Here is a tiny trained network, its code and every weight. The questions are about switching its units off for an input and a class, where a switched-off unit gives its printed mean instead of its output.

import numpy as np


def w(rows, s, z=0):
    codes = np.array(rows[::2]) - 128.0
    scale = np.full(codes.shape[1], s)
    scale[-1] = z or s
    return codes * scale


def norm(h):
    return h / np.sqrt((h * h).mean(-1, keepdims=True) + 1e-5)


def f(y):
    return y / 2 * (1 + np.tanh(0.7978845608 * (y + 0.044715 * y**3)))


def log_softmax(a):
    a = a - a.max(-1, keepdims=True)
    return a - np.log(np.exp(a).sum(-1, keepdims=True))


def net(x, mask):
    res = np.array(x, float).reshape(1, 3) / 4 @ E
    u = 0
    for l in range(2):
        y = f(norm(res) @ A[l][:, :-1].T + A[l][:, -1])
        res = res + np.where(mask[u : u + 8], y, B[l][:, -1]) @ B[l][:, :-1]
        u += 8
    return log_softmax(norm(res)[-1] @ U[:, :-1].T + U[:, -1])


A, B = {}, {}
E = w([
[166,182,88,2,77,49,135],'x0',
[158,60,57,48,89,166,80],'x1',
[137,16,225,76,137,179,173],'x2',
],0.0071)
A[0] = w([
[136,171,217,66,144,161,179,97],'L0N1',
[162,38,12,2,87,166,29,141],'L0N2',
[130,51,202,169,132,148,182,118],'L0N3',
[149,76,230,55,130,96,183,117],'L0N4',
[168,133,68,204,114,148,112,175],'L0N5',
[166,92,73,166,107,97,189,76],'L0N6',
[158,79,154,181,98,197,81,252],'L0N7',
[98,115,63,128,164,162,17,155],'L0N8',
],0.0079,0.002)
B[0] = w([
[177,89,145,230,124,81,157,167],'L0N1',
[181,127,55,136,2,61,251,254],'L0N2',
[120,133,97,28,200,90,57,204],'L0N3',
[152,101,84,169,27,132,173,208],'L0N4',
[106,109,55,47,32,143,75,159],'L0N5',
[111,115,142,68,103,90,90,123],'L0N6',
[46,75,97,136,187,124,189,186],'L0N7',
[195,118,127,121,95,137,187,162],'L0N8',
],0.0086,0.0087)
A[1] = w([
[95,104,81,114,114,182,87,166],'L1N1',
[121,141,98,81,116,138,197,42],'L1N2',
[178,114,75,209,55,144,172,218],'L1N3',
[169,105,190,103,79,81,191,252],'L1N4',
[147,188,141,141,173,85,116,212],'L1N5',
[185,68,168,102,92,133,132,15],'L1N6',
[182,246,128,88,70,100,90,51],'L1N7',
[125,122,151,186,139,121,164,102],'L1N8',
],0.012,0.0023)
B[1] = w([
[159,205,164,153,80,87,115,149],'L1N1',
[120,87,168,236,182,133,125,168],'L1N2',
[143,71,99,116,107,100,222,252],'L1N3',
[140,154,63,195,55,172,129,221],'L1N4',
[119,154,119,177,70,144,100,153],'L1N5',
[128,254,122,117,115,33,174,157],'L1N6',
[31,154,151,167,194,155,62,192],'L1N7',
[142,151,74,44,87,130,71,146],'L1N8',
],0.0097,0.013)
U = w([
[78,50,160,96,234,100,131,195],'0',
[220,169,178,146,113,119,70,31],'1',
[141,205,198,56,113,149,144,2],'2',
[16,254,108,203,130,91,35,153],'3',
[157,144,40,178,1,60,230,207],'4',
[196,180,168,96,104,120,84,46],'5',
],0.0093,0.0042)

Each question gives the input, the list of numbers given to net, and the class t.
The units are the neurons (one row each of A and B). Each row of codes is followed by its name. A weight is (code - 128) times the scale printed after its matrix; where a second scale follows, it is the last column's (A, B and U).
mask holds one flag per neuron, layer by layer. A switched-off neuron (its flag False) gives its mean, the last column of its row in B, instead of its output. The means were averaged over made-up inputs and are rounded, as every weight is.
A unit's drop is (log p(t) with every unit on - log p(t) with that unit switched off) / (log p(t) with every unit on - log p(t) with every unit switched off).
The circuit of an input: a set's keep is (log p(t) with only the set's units on - log p(t) with every unit switched off) / (log p(t) with every unit on - log p(t) with every unit switched off). Starting from the 12 units with the biggest drops (on a tie, the unit counted first), units are removed one at a time, each time the one whose removal leaves the highest keep (on an exact tie, the one counted first), for as long as the keep stays at least 0.8.
units of the circuit, in order: the units of the circuit, biggest drop first
most important unit: the unit with the biggest drop
top k neurons: the k neurons with the biggest drops, biggest first
top k neurons in layer l: the k neurons of layer l with the biggest drops, biggest first
drop of u: that unit's drop, to one decimal
input [-7,-6,-4], class 3: units of the circuit, in order => (L0N2; L0N4)
input [-6,-7,-6], class 3: units of the circuit, in order => (L0N2; L0N4)
input [-8,-8,-3], class 3: top 2 neurons => (L0N2; L1N3)
input [3,0,-3], class 3: units of the circuit, in order => (L1N7; L0N4; L0N7)
input [8,-8,-1], class 3: units of the circuit, in order => (L0N2; L1N7)
input [-5,0,-1], class 3: top 3 neurons => (L0N2; L1N3; L1N1)
input [-1,0,-3], class 3: top 2 neurons => (L0N2; L0N4)
input [-6,5,3], class 0: units of the circuit, in order => (L0N7; L0N3; L1N4)
input [-2,-5,0], class 3: top 3 neurons => (L0N2; L1N3; L1N5)
input [-6,-7,8], class 0: units of the circuit, in order => (L0N2; L0N3)
input [-2,-6,3], class 3: units of the circuit, in order => (L0N2; L1N3)
input [-7,-6,2], class 0: most important unit => L1N4
input [-5,-3,8], class 0: top 2 neurons => (L0N2; L0N3)
input [-2,0,7], class 0: top neuron => (L0N7)
input [-1,-4,2], class 3: top 3 neurons in layer 1 => (L1N3; L1N5; L1N4)
input [-7,-1,0], class 0: top 2 neurons in layer 0 => (L0N7; L0N4)
input [-8,1,1], class 0: drop of L1N4 => 0.1
input [4,-7,-3], class 3: drop of L0N2 => 0.3
input [-5,-2,5], class 0: drop of L1N5 => 0.0
input [-8,-1,1], class 0: top neuron => (L1N4)
